Below are the code and all the weights of a small trained network. Each question names an input and a class and asks about switching units off, where a switched-off unit gives its printed mean instead of its output.

import numpy as np


def w(rows, s, z=0):
    codes = np.array(rows[::2]) - 128.0
    scale = np.full(codes.shape[1], s)
    scale[-1] = z or s
    return codes * scale


def f(y):
    return np.maximum(y, 0)


def log_softmax(a):
    a = a - a.max(-1, keepdims=True)
    return a - np.log(np.exp(a).sum(-1, keepdims=True))


def net(x, mask):
    res = np.array(x, float).reshape(1, 3) / 4 @ E
    y = f(res @ A[0][:, :-1].T + A[0][:, -1])
    res = res + np.where(mask, y, B[0][:, -1]) @ B[0][:, :-1]
    return log_softmax(res[-1] @ U[:, :-1].T + U[:, -1])


A, B = {}, {}
E = w([
[217,15,69,170,115,199,141],'x0',
[76,143,97,175,251,187,83],'x1',
[124,57,102,113,227,15,176],'x2',
],0.011)
A[0] = w([
[78,80,105,135,190,43,154,62],'neuron 1',
[117,112,98,199,201,142,95,192],'neuron 2',
[171,109,98,111,112,115,194,113],'neuron 3',
[182,60,106,116,115,93,149,110],'neuron 4',
[181,77,108,126,97,62,200,115],'neuron 5',
[104,126,125,118,219,72,203,191],'neuron 6',
[227,120,73,216,142,196,128,8],'neuron 7',
[142,153,107,151,68,218,133,139],'neuron 8',
[174,165,125,126,24,218,76,58],'neuron 9',
[148,125,213,111,39,80,123,108],'neuron 10',
[106,88,85,155,231,169,54,181],'neuron 11',
[98,134,82,115,195,77,180,29],'neuron 12',
[108,114,119,24,107,62,152,53],'neuron 13',
[174,25,91,148,126,94,212,123],'neuron 14',
[101,110,43,139,200,152,70,41],'neuron 15',
[183,161,122,117,111,155,144,71],'neuron 16',
[161,58,89,215,120,240,162,188],'neuron 17',
[58,171,184,130,149,211,40,137],'neuron 18',
[136,127,102,167,230,169,102,52],'neuron 19',
[15,212,132,193,126,145,1,124],'neuron 20',
[130,132,161,64,41,89,133,142],'neuron 21',
[73,205,201,116,126,27,126,179],'neuron 22',
[155,113,100,161,203,127,55,18],'neuron 23',
[167,70,109,217,108,140,60,177],'neuron 24',
],0.0092,0.011)
B[0] = w([
[66,61,33,92,74,81,80,188],'neuron 1',
[79,154,137,86,78,169,71,212],'neuron 2',
[131,170,163,145,150,143,122,163],'neuron 3',
[150,173,163,163,145,164,124,178],'neuron 4',
[156,164,169,156,149,143,84,190],'neuron 5',
[195,104,163,169,169,72,207,238],'neuron 6',
[68,106,46,33,53,133,68,172],'neuron 7',
[97,57,57,104,112,107,120,204],'neuron 8',
[154,56,91,125,139,52,180,208],'neuron 9',
[71,104,88,108,91,99,125,186],'neuron 10',
[61,130,98,113,62,127,78,226],'neuron 11',
[42,112,78,61,64,159,48,161],'neuron 12',
[194,158,156,195,186,124,164,164],'neuron 13',
[177,205,188,169,185,179,100,211],'neuron 14',
[169,46,103,131,130,48,199,162],'neuron 15',
[129,111,133,172,157,99,160,141],'neuron 16',
[144,57,122,136,138,70,171,254],'neuron 17',
[132,196,154,161,140,254,88,209],'neuron 18',
[131,51,104,157,133,47,169,168],'neuron 19',
[172,160,170,151,150,222,86,221],'neuron 20',
[121,74,91,97,118,82,130,197],'neuron 21',
[86,68,63,87,94,99,148,249],'neuron 22',
[176,133,156,158,174,103,193,147],'neuron 23',
[138,134,146,141,184,93,158,208],'neuron 24',
],0.0099,0.014)
U = w([
[57,119,90,69,21,156,47,249],'0',
[152,97,127,169,166,68,215,50],'1',
[167,250,215,210,197,229,76,129],'2',
],0.011,0.0014)

Each question gives the input, the list of numbers given to net, and the class t.
The units are the neurons (one row each of A and B). Each row of codes is followed by its name. A weight is (code - 128) times the scale printed after its matrix; where a second scale follows, it is the last column's (A, B and U).
mask holds one flag per neuron, in row order. A switched-off neuron (its flag False) gives its mean, the last column of its row in B, instead of its output. The means were averaged over made-up inputs and are rounded, as every weight is.
A unit's drop is (log p(t) with every unit on - log p(t) with that unit switched off) / (log p(t) with every unit on - log p(t) with every unit switched off).
unit that matters most: the unit with the biggest drop
top k neurons: the k neurons with the biggest drops, biggest first
drop of u: that unit's drop, to one decimal
input [-3,7,-8], class 2: unit that matters most : neuron 20
input [7,3,0], class 0: top 4 neurons : (neuron 7; neuron 6; neuron 11; neuron 2)
input [0,5,5], class 0: top 3 neurons : (neuron 11; neuron 2; neuron 12)
input [0,8,4], class 0: top 2 neurons : (neuron 11; neuron 2)
input [1,-4,-6], class 1: top 3 neurons : (neuron 9; neuron 11; neuron 2)
input [-3,8,8], class 0: top 2 neurons : (neuron 12; neuron 11)
input [1,-4,-2], class 1: top 2 neurons : (neuron 11; neuron 2)
input [-1,1,-1], class 2: top 2 neurons : (neuron 1; neuron 7)
input [8,0,-7], class 1: top 3 neurons : (neuron 17; neuron 9; neuron 24)
input [1,-5,-2], class 1: top 3 neurons : (neuron 11; neuron 2; neuron 7)
input [0,1,7], class 0: top 3 neurons : (neuron 12; neuron 1; neuron 17)
input [-8,3,-8], class 2: top 2 neurons : (neuron 20; neuron 18)
input [0,2,3], class 0: drop of neuron 11 : 0.4
input [2,-5,-6], class 1: unit that matters most : neuron 9
input [-6,7,8], class 0: drop of neuron 12 : 0.4
input [2,-4,-5], class 1: drop of neuron 21 : 0.0
